Here is a tiny trained network, its code and every weight. The questions are about switching its units off for an input and a class, where a switched-off unit gives its printed mean instead of its output.

import numpy as np


def w(rows, s, z=0):
    codes = np.array(rows[::2]) - 128.0
    scale = np.full(codes.shape[1], s)
    scale[-1] = z or s
    return codes * scale


def f(y):
    return y / 2 * (1 + np.tanh(0.7978845608 * (y + 0.044715 * y**3)))


def log_softmax(a):
    a = a - a.max(-1, keepdims=True)
    return a - np.log(np.exp(a).sum(-1, keepdims=True))


def net(x, mask):
    res = np.array(x, float).reshape(1, 5) / 4 @ E
    y = f(res @ A[0][:, :-1].T + A[0][:, -1])
    res = res + np.where(mask, y, B[0][:, -1]) @ B[0][:, :-1]
    return log_softmax(res[-1] @ U[:, :-1].T + U[:, -1])


A, B = {}, {}
E = w([
[69,126,1,96,89,129,116],'x0',
[108,142,103,105,253,127,172],'x1',
[187,98,77,232,150,128,138],'x2',
[63,125,143,183,84,128,242],'x3',
[32,103,155,193,161,131,66],'x4',
],0.0061)
A[0] = w([
[103,133,70,119,114,129,115,85],'n0',
[153,118,92,213,146,128,116,72],'n1',
[124,126,129,131,129,129,126,93],'n2',
[105,122,41,127,96,125,126,95],'n3',
[140,121,141,150,45,132,81,86],'n4',
[90,136,106,116,224,121,159,59],'n5',
[153,121,132,95,144,134,60,74],'n6',
[102,115,74,111,114,129,118,88],'n7',
[134,151,130,145,127,118,121,112],'n8',
[53,142,188,5,99,126,121,2],'n9',
[142,125,142,146,56,133,100,74],'n10',
[144,110,147,134,69,125,113,83],'n11',
[98,127,65,111,106,124,127,104],'n12',
[217,132,113,93,105,129,192,55],'n13',
[212,115,57,233,139,130,136,8],'n14',
[106,121,81,115,116,131,119,94],'n15',
[101,142,54,123,113,124,127,102],'n16',
[156,142,119,116,145,124,67,89],'n17',
[49,143,158,111,87,131,219,55],'n18',
[137,135,190,147,139,127,134,79],'n19',
[148,124,135,160,48,124,93,85],'n20',
[101,116,130,215,85,125,239,70],'n21',
[187,125,108,67,93,122,179,73],'n22',
[168,130,224,143,147,130,148,74],'n23',
[154,137,117,116,149,120,60,105],'n24',
[132,118,100,94,238,133,184,67],'n25',
[37,116,155,214,150,128,46,44],'n26',
[202,117,213,183,162,124,145,92],'n27',
[142,122,152,143,47,126,95,85],'n28',
[104,120,77,114,117,136,117,84],'n29',
[154,128,116,111,155,136,63,98],'n30',
[186,118,108,107,142,124,51,84],'n31',
[190,140,114,92,106,132,181,62],'n32',
[49,116,162,155,143,130,75,61],'n33',
[137,131,209,102,133,130,136,90],'n34',
],0.017,0.0081)
B[0] = w([
[78,123,128,125,117,123,111,159],'n0',
[195,117,128,119,133,127,71,174],'n1',
[135,135,119,111,126,125,128,115],'n2',
[57,126,135,121,113,129,88,194],'n3',
[127,190,126,119,188,124,145,188],'n4',
[127,210,131,127,176,128,155,181],'n5',
[133,67,126,133,147,129,173,176],'n6',
[79,123,123,129,118,129,110,159],'n7',
[128,130,124,121,127,125,125,125],'n8',
[229,85,120,133,174,126,9,199],'n9',
[126,177,134,139,167,132,138,167],'n10',
[126,169,123,117,151,130,142,157],'n11',
[68,123,128,137,115,132,101,177],'n12',
[158,163,131,125,28,126,152,216],'n13',
[218,81,127,125,174,126,24,215],'n14',
[89,122,130,125,121,122,112,152],'n15',
[67,128,143,130,112,129,99,180],'n16',
[127,82,118,127,137,126,175,172],'n17',
[147,48,125,127,164,129,190,203],'n18',
[84,123,127,128,112,123,109,163],'n19',
[124,193,122,127,179,133,138,185],'n20',
[135,33,124,126,156,129,215,230],'n21',
[157,154,123,135,37,127,147,202],'n22',
[46,130,127,121,110,132,95,216],'n23',
[124,73,142,141,137,131,183,186],'n24',
[142,221,131,129,203,129,158,203],'n25',
[164,171,128,127,3,128,156,211],'n26',
[34,117,126,128,119,127,79,255],'n27',
[127,181,139,131,181,124,148,183],'n28',
[85,122,135,124,120,128,113,153],'n29',
[123,76,123,125,134,126,185,184],'n30',
[128,65,130,127,141,134,196,211],'n31',
[153,151,136,139,54,125,146,188],'n32',
[167,154,127,127,50,124,142,182],'n33',
[87,107,119,130,142,126,76,180],'n34',
],0.045,0.0084)
U = w([
[117,52,102,140,162,136,240,68],'0',
[3,137,108,134,115,128,91,244],'1',
[172,194,106,145,21,112,179,81],'2',
[123,247,105,134,226,126,186,2],'3',
[206,97,89,133,170,114,50,241],'4',
],0.0053,0.0016)

Each question gives the input, the list of numbers given to net, and the class t.
The units are the neurons (one row each of A and B). Each row of codes is followed by its name. A weight is (code - 128) times the scale printed after its matrix; where a second scale follows, it is the last column's (A, B and U).
mask holds one flag per neuron, in row order. A switched-off neuron (its flag False) gives its mean, the last column of its row in B, instead of its output. The means were averaged over made-up inputs and are rounded, as every weight is.
A unit's drop is (log p(t) with every unit on - log p(t) with that unit switched off) / (log p(t) with every unit on - log p(t) with every unit switched off).
most important unit: the unit with the biggest drop
top k neurons: the k neurons with the biggest drops, biggest first
drop of u: that unit's drop, to one decimal
input [-4,-1,-3,-6,6], class 0: top neuron : (n6)
input [-7,8,0,-7,5], class 3: top 3 neurons : (n25, n5, n21)
input [-3,-6,3,4,5], class 3: top 2 neurons : (n4, n20)
input [-8,-4,2,-6,-8], class 1: top 2 neurons : (n27, n23)
input [7,-3,-7,7,0], class 0: top 3 neurons : (n18, n21, n14)
input [-2,0,-4,-5,5], class 0: top 4 neurons : (n13, n6, n22, n24)
input [-3,-3,-8,-1,-8], class 2: top 2 neurons : (n22, n13)
input [-2,2,-6,0,5], class 4: top 4 neurons : (n9, n13, n22, n32)
input [6,-8,2,1,3], class 3: top 2 neurons : (n4, n20)
input [-7,3,-3,6,1], class 1: top 4 neurons : (n23, n27, n34, n31)
input [7,6,4,-6,-8], class 2: top 2 neurons : (n13, n22)
input [-3,-4,6,-3,5], class 4: top 3 neurons : (n14, n1, n13)
input [-1,2,-6,0,4], class 4: drop of n9 : 0.7
input [-6,-7,7,-4,-8], class 2: drop of n13 : 6.7
input [7,6,-8,-6,7], class 4: drop of n33 : 0.1
input [-4,8,6,-1,1], class 3: most important unit : n25
